Here is a tiny trained network, its code and every weight. The questions are about switching its units off for an input and a target symbol, where a switched-off unit gives its printed mean instead of its output.

import numpy as np


def w(rows, s, z=0):
    codes = np.array(rows[::2]) - 128.0
    scale = np.full(codes.shape[1], s)
    scale[-1] = z or s
    return codes * scale


def norm(h):
    return h / np.sqrt((h * h).mean(-1, keepdims=True) + 1e-5)


def f(y):
    return y / 2 * (1 + np.tanh(0.7978845608 * (y + 0.044715 * y**3)))


def softmax(a):
    e = np.exp(a - a.max(-1, keepdims=True))
    return e / e.sum(-1, keepdims=True)


def log_softmax(a):
    a = a - a.max(-1, keepdims=True)
    return a - np.log(np.exp(a).sum(-1, keepdims=True))


def net(x, mask):
    ids = ['Θαβγδεξστ'.index(c) for c in x.split()]
    T = len(ids)
    res = E[ids] + P[:T]
    u = 0
    for l in range(2):
        r = norm(res)
        for j in range(2):
            rows = slice(3 * j, 3 * j + 3)
            q, k, v = (r @ M[l][rows].T for M in (Q, K, V))
            z = softmax(np.where(np.tri(T) > 0, q @ k.T / 3**0.5, -1e9)) @ v
            o = O[l][rows]
            res = res + np.where(mask[u + j], z, o[:, -1]) @ o[:, :-1]
        u += 2
        y = f(norm(res) @ A[l][:, :-1].T + A[l][:, -1])
        res = res + np.where(mask[u : u + 12], y, B[l][:, -1]) @ B[l][:, :-1]
        u += 12
    return log_softmax(norm(res)[-1] @ U[:, :-1].T + U[:, -1])


Q, K, V, O, A, B = {}, {}, {}, {}, {}, {}
E = w([
[127,83,89,210,156,128],'Θ',
[3,174,110,93,105,54],'α',
[36,164,162,96,78,185],'β',
[110,146,117,215,142,135],'γ',
[107,158,174,155,117,231],'δ',
[146,165,90,172,155,197],'ε',
[158,189,100,73,162,140],'ξ',
[162,177,111,114,138,55],'σ',
[123,154,151,108,216,103],'τ',
],0.0054)
P = w([
[8,151,4,160,171,106],'0',
[39,164,28,142,153,106],'1',
[67,174,46,138,142,107],'2',
[90,162,75,153,134,100],'3',
[112,166,93,157,129,109],'4',
[133,165,107,164,126,110],'5',
[152,160,127,169,119,118],'6',
[169,158,147,173,115,122],'7',
[189,157,161,180,109,126],'8',
[210,146,178,188,106,132],'9',
[226,142,195,190,101,130],'10',
[244,132,216,191,100,129],'11',
],0.0022)
Q[0] = w([
[114,157,114,112,98,86],'0.h1',
[149,137,105,180,132,101],'0.h1',
[90,65,115,137,96,145],'0.h1',
[46,68,126,2,82,151],'0.h2',
[139,188,74,170,206,128],'0.h2',
[166,136,144,30,181,55],'0.h2',
],0.014)
K[0] = w([
[93,124,95,112,138,71],'0.h1',
[185,134,91,159,145,120],'0.h1',
[88,131,84,137,87,180],'0.h1',
[2,162,97,93,131,143],'0.h2',
[199,99,119,94,176,80],'0.h2',
[129,46,27,122,107,58],'0.h2',
],0.012)
V[0] = w([
[141,132,49,142,93,95],'0.h1',
[138,110,90,149,180,52],'0.h1',
[175,173,142,115,162,100],'0.h1',
[55,72,177,209,145,139],'0.h2',
[176,37,43,162,15,128],'0.h2',
[189,74,97,107,174,254],'0.h2',
],0.0058)
O[0] = w([
[145,36,151,153,115,165,145],'0.h1',
[104,40,81,168,173,132,193],'0.h1',
[103,135,63,34,149,142,179],'0.h1',
[110,96,162,75,223,142,121],'0.h2',
[98,234,49,170,206,67,2],'0.h2',
[44,86,82,253,147,204,61],'0.h2',
],0.0037,0.0043)
A[0] = w([
[147,144,132,199,71,114,96],'0.n1',
[2,134,111,117,97,127,130],'0.n2',
[174,141,72,203,115,136,80],'0.n3',
[136,112,89,143,32,164,80],'0.n4',
[165,186,96,170,127,80,118],'0.n5',
[158,150,125,79,151,91,117],'0.n6',
[170,96,162,105,151,147,109],'0.n7',
[111,100,195,172,149,60,133],'0.n8',
[119,101,76,163,86,92,5],'0.n9',
[115,104,120,127,123,154,90],'0.n10',
[120,167,140,75,228,142,42],'0.n11',
[153,60,131,118,168,88,90],'0.n12',
],0.0072,0.0011)
B[0] = w([
[91,108,49,108,65,96,160],'0.n1',
[98,36,119,107,206,106,187],'0.n2',
[50,100,122,90,164,206,207],'0.n3',
[176,99,113,100,104,44,228],'0.n4',
[110,185,31,202,200,179,156],'0.n5',
[65,144,240,161,66,215,251],'0.n6',
[143,178,46,134,192,149,200],'0.n7',
[144,84,81,96,177,194,154],'0.n8',
[90,190,88,97,58,124,117],'0.n9',
[118,80,101,159,142,124,150],'0.n10',
[127,98,1,130,33,129,207],'0.n11',
[147,230,154,103,153,92,199],'0.n12',
],0.0061,0.0018)
Q[1] = w([
[140,164,154,98,133,210],'1.h1',
[88,9,187,74,118,124],'1.h1',
[109,72,84,185,127,195],'1.h1',
[45,168,206,202,147,110],'1.h2',
[99,151,106,66,126,141],'1.h2',
[172,101,146,121,159,38],'1.h2',
],0.012)
K[1] = w([
[152,154,248,129,165,132],'1.h1',
[79,4,166,57,93,151],'1.h1',
[132,98,132,169,81,218],'1.h1',
[56,39,213,152,154,189],'1.h2',
[110,206,128,123,99,117],'1.h2',
[135,95,119,94,149,24],'1.h2',
],0.011)
V[1] = w([
[99,133,47,104,219,111],'1.h1',
[119,123,44,251,116,248],'1.h1',
[114,169,189,229,111,173],'1.h1',
[2,127,253,143,170,33],'1.h2',
[127,109,102,228,115,134],'1.h2',
[160,180,151,221,119,150],'1.h2',
],0.0035)
O[1] = w([
[191,130,151,132,33,229,83],'1.h1',
[154,200,223,49,62,32,61],'1.h1',
[74,104,183,110,123,10,100],'1.h1',
[180,254,160,118,75,116,79],'1.h2',
[174,79,117,40,130,156,33],'1.h2',
[54,130,78,30,120,79,9],'1.h2',
],0.0026,0.0012)
A[1] = w([
[110,149,111,179,129,118,50],'1.n1',
[97,131,124,129,66,113,127],'1.n2',
[227,92,135,129,107,73,9],'1.n3',
[125,137,194,140,161,122,111],'1.n4',
[157,188,199,106,106,122,145],'1.n5',
[143,110,103,127,118,151,142],'1.n6',
[204,246,179,121,66,101,40],'1.n7',
[172,147,142,127,149,127,121],'1.n8',
[147,158,99,97,144,147,87],'1.n9',
[126,143,116,138,169,92,20],'1.n10',
[129,182,81,75,96,124,92],'1.n11',
[98,111,149,136,151,139,156],'1.n12',
],0.013,0.0015)
B[1] = w([
[153,125,171,134,116,122,127],'1.n1',
[164,97,109,156,175,135,154],'1.n2',
[219,127,179,110,66,80,149],'1.n3',
[116,98,114,107,189,67,187],'1.n4',
[140,163,127,178,51,193,225],'1.n5',
[133,143,149,130,112,75,166],'1.n6',
[136,209,178,228,249,2,255],'1.n7',
[135,144,72,130,148,165,135],'1.n8',
[175,144,106,119,136,128,158],'1.n9',
[115,85,137,125,119,91,114],'1.n10',
[70,167,118,103,86,103,201],'1.n11',
[151,170,150,104,91,143,184],'1.n12',
],0.013,0.0063)
U = w([
[63,172,28,77,57,91,140],'Θ',
[86,137,199,142,42,255,148],'α',
[110,4,47,203,101,134,123],'β',
[219,148,43,84,198,196,151],'γ',
[144,109,125,138,142,152,1],'δ',
[111,55,127,176,177,146,65],'ε',
[136,208,157,231,171,87,187],'ξ',
[246,87,157,103,51,75,154],'σ',
[85,87,198,20,183,108,179],'τ',
],0.01,0.0035)

Each question gives the input, a string of symbols that net reads in full, and the target symbol t.
The units are the heads (3 rows each of Q, K, V and O) and the neurons (one row each of A and B). Each row of codes is followed by its name. A weight is (code - 128) times the scale printed after its matrix; where a second scale follows, it is the last column's (O, A, B and U).
mask holds one flag per unit, layer by layer, with each layer's heads first. A switched-off unit (its flag False) gives its mean, the last column of its rows in O or B, instead of its output. The means were averaged over made-up inputs and are rounded, as every weight is.
A unit's drop is (log p(t) with every unit on - log p(t) with that unit switched off) / (log p(t) with every unit on - log p(t) with every unit switched off).
The circuit of an input: a set's keep is (log p(t) with only the set's units on - log p(t) with every unit switched off) / (log p(t) with every unit on - log p(t) with every unit switched off). Starting from the 12 units with the biggest drops (on a tie, the unit counted first), units are removed one at a time, each time the one whose removal leaves the highest keep (on an exact tie, the one counted first), for as long as the keep stays at least 0.8.
circuit, biggest first: the units of the circuit, biggest drop first
most important unit: the unit with the biggest drop
k most important neurons: the k neurons with the biggest drops, biggest first
k most important neurons of layer l: the k neurons of layer l with the biggest drops, biggest first
heads that matter: for each layer, one digit per head in row order, 1 if its drop is at least 0.15 and else 0, layers parted by /
input σ δ ε δ σ ε ε, target Θ: 4 most important neurons	(1.n7; 0.n3; 0.n6; 0.n1)
input δ σ ξ Θ τ α Θ γ γ Θ, target γ: circuit, biggest first	(0.h2; 1.n7; 0.n6; 1.n11)
input Θ γ τ σ τ Θ σ ε, target Θ: 2 most important neurons	(0.n3; 1.n7)
input ξ τ δ, target τ: heads that matter	00 / 00
input τ ε ε, target σ: 2 most important neurons of layer 0	(0.n4; 0.n6)
input δ ε β, target τ: 4 most important neurons	(0.n2; 1.n7; 1.n5; 1.n4)
input ε α Θ τ α, target α: 2 most important neurons	(1.n7; 0.n2)
input τ δ ε ε γ, target α: 4 most important neurons	(1.n7; 1.n4; 0.n3; 0.n11)
input σ β δ σ δ β, target α: circuit, biggest first	(1.n7)
input β β σ Θ α ξ δ β γ, target τ: heads that matter	11 / 10
input δ Θ δ δ β τ ε α, target τ: heads that matter	00 / 10
input ξ Θ Θ, target β: circuit, biggest first	(1.n7; 0.h1)
input α δ ε τ τ Θ ξ τ ξ γ Θ, target β: heads that matter	01 / 01
input σ β τ δ Θ ξ ε σ α δ, target α: heads that matter	11 / 00
input σ ξ γ γ τ σ β σ β γ, target Θ: most important unit	0.n1
input ξ ε γ Θ, target α: heads that matter	01 / 00
input σ γ γ β α Θ ε δ ξ, target Θ: heads that matter	01 / 01
input σ γ α τ ξ γ τ α ε ξ γ, target β: heads that matter	01 / 00
input β σ Θ γ τ α τ ξ γ, target σ: 4 most important neurons	(0.n4; 1.n3; 0.n6; 1.n7)
input σ τ δ Θ Θ, target τ: most important unit	1.n5
input ε ξ ε σ γ ε β σ β, target α: 2 most important neurons	(1.n7; 0.n12)
input τ ε ε γ γ δ γ, target τ: heads that matter	01 / 10
input σ γ α β δ τ ξ δ γ, target β: 2 most important neurons of layer 0	(0.n1; 0.n3)
input τ α ξ σ ε δ α γ Θ, target γ: 4 most important neurons of layer 1	(1.n7; 1.n11; 1.n5; 1.n4)
